Below is a small trained network, with its code and all its weights. Each question gives an input and a class and asks what happens when units are switched off, that is, made to give their printed mean instead of their output.

import numpy as np


def w(rows, s, z=0):
    codes = np.array(rows[::2]) - 128.0
    scale = np.full(codes.shape[1], s)
    scale[-1] = z or s
    return codes * scale


def f(y):
    return np.maximum(y, 0)


def log_softmax(a):
    a = a - a.max(-1, keepdims=True)
    return a - np.log(np.exp(a).sum(-1, keepdims=True))


def net(x, mask):
    res = np.array(x, float).reshape(1, 5) / 4 @ E
    y = f(res @ A[0][:, :-1].T + A[0][:, -1])
    res = res + np.where(mask, y, B[0][:, -1]) @ B[0][:, :-1]
    return log_softmax(res[-1] @ U[:, :-1].T + U[:, -1])


A, B = {}, {}
E = w([
[177,202,2,105,206,32,76,92],'x0',
[233,105,54,153,133,193,169,33],'x1',
[249,56,143,186,222,138,99,218],'x2',
[196,184,148,30,88,207,41,141],'x3',
[198,219,151,190,40,85,169,164],'x4',
],0.0085)
A[0] = w([
[173,149,146,45,83,186,33,157,84],'N1',
[202,78,33,147,113,159,184,13,197],'N2',
[174,188,144,67,118,209,45,159,62],'N3',
[63,154,142,134,103,127,108,70,95],'N4',
[211,69,173,163,183,118,114,218,98],'N5',
[66,97,71,46,245,171,94,88,136],'N6',
[53,179,76,50,52,127,153,25,68],'N7',
[85,149,120,91,83,118,120,73,113],'N8',
[182,65,139,132,74,235,213,77,122],'N9',
[85,54,127,70,199,159,91,96,107],'N10',
[210,102,103,135,212,130,75,195,76],'N11',
[166,190,17,58,230,2,76,71,1],'N12',
[78,181,68,65,54,129,201,104,83],'N13',
[75,123,112,115,120,88,67,175,85],'N14',
[62,107,175,110,112,44,69,216,48],'N15',
[220,245,162,179,55,64,173,169,239],'N16',
[101,55,206,105,126,171,141,113,117],'N17',
[48,47,103,243,181,28,246,130,133],'N18',
[51,143,158,108,128,74,94,254,113],'N19',
],0.0075,0.0024)
B[0] = w([
[81,211,114,224,133,157,84,69,187],'N1',
[162,97,104,88,85,83,34,154,212],'N2',
[100,177,125,190,151,149,80,102,186],'N3',
[155,94,154,156,153,92,171,96,164],'N4',
[158,100,197,136,170,110,162,53,189],'N5',
[144,123,68,147,143,195,173,187,201],'N6',
[162,80,136,169,176,61,165,98,208],'N7',
[158,93,152,173,144,85,139,133,169],'N8',
[95,96,122,67,69,79,104,130,185],'N9',
[163,142,90,176,184,167,168,178,177],'N10',
[132,92,166,142,161,78,143,104,192],'N11',
[34,130,206,2,72,192,166,112,248],'N12',
[177,93,149,157,174,130,151,99,185],'N13',
[134,130,106,130,129,85,98,154,160],'N14',
[179,84,99,81,97,79,83,119,180],'N15',
[133,135,77,114,164,197,196,202,215],'N16',
[68,132,131,65,102,195,173,155,170],'N17',
[72,219,109,195,113,160,66,82,230],'N18',
[180,99,98,72,100,73,82,141,187],'N19',
],0.0088,0.015)
U = w([
[177,74,220,151,217,79,161,56,57],'0',
[74,231,90,190,122,140,31,73,111],'1',
[55,115,215,28,51,163,161,150,251],'2',
[192,80,35,62,69,71,17,158,77],'3',
[149,144,24,139,167,167,209,255,146],'4',
],0.0092,0.002)

Each question gives the input, the list of numbers given to net, and the class t.
The units are the neurons (one row each of A and B). Each row of codes is followed by its name. A weight is (code - 128) times the scale printed after its matrix; where a second scale follows, it is the last column's (A, B and U).
mask holds one flag per neuron, in row order. A switched-off neuron (its flag False) gives its mean, the last column of its row in B, instead of its output. The means were averaged over made-up inputs and are rounded, as every weight is.
A unit's drop is (log p(t) with every unit on - log p(t) with that unit switched off) / (log p(t) with every unit on - log p(t) with every unit switched off).
The circuit of an input: a set's keep is (log p(t) with only the set's units on - log p(t) with every unit switched off) / (log p(t) with every unit on - log p(t) with every unit switched off). Starting from the 12 units with the biggest drops (on a tie, the unit counted first), units are removed one at a time, each time the one whose removal leaves the highest keep (on an exact tie, the one counted first), for as long as the keep stays at least 0.8.
circuit, biggest first: the units of the circuit, biggest drop first
most important unit: the unit with the biggest drop
top k neurons: the k neurons with the biggest drops, biggest first
drop of u: that unit's drop, to one decimal
input [0,-8,0,-6,5], class 3: top 3 neurons : N19, N15, N1
input [-1,1,6,4,5], class 0: top neuron : N5
input [-4,4,-7,-3,8], class 4: top 4 neurons : N16, N5, N11, N12
input [4,-5,-3,0,-7], class 4: top 2 neurons : N6, N10
input [-6,4,0,8,-1], class 1: top 2 neurons : N1, N12
input [-3,2,-8,-7,6], class 0: top 2 neurons : N7, N13
input [0,-2,4,-8,8], class 1: top 3 neurons : N18, N6, N10
input [8,-3,6,2,-3], class 2: top 2 neurons : N12, N7
input [5,-6,0,-1,6], class 3: top 2 neurons : N19, N15
input [-3,8,-4,-5,7], class 3: top 3 neurons : N2, N9, N12
input [-4,6,-1,-1,-1], class 3: top 2 neurons : N12, N2
input [-4,0,-6,6,-6], class 0: top 3 neurons : N7, N18, N16
input [4,6,-7,1,6], class 0: top 2 neurons : N7, N13
input [-4,6,5,-3,-7], class 4: top neuron : N10
input [6,-7,-3,-6,-1], class 3: top 2 neurons : N19, N15
input [1,-5,-6,1,-4], class 0: circuit, biggest first : N7, N4
input [-8,-7,-8,8,1], class 0: drop of N8 : 0.1
input [-8,-6,1,-8,-3], class 1: drop of N18 : 1.4
input [8,6,6,-1,4], class 2: drop of N12 : 0.9
input [0,2,-6,2,-7], class 4: most important unit : N6
input [1,-4,-7,8,0], class 1: drop of N1 : 2.4
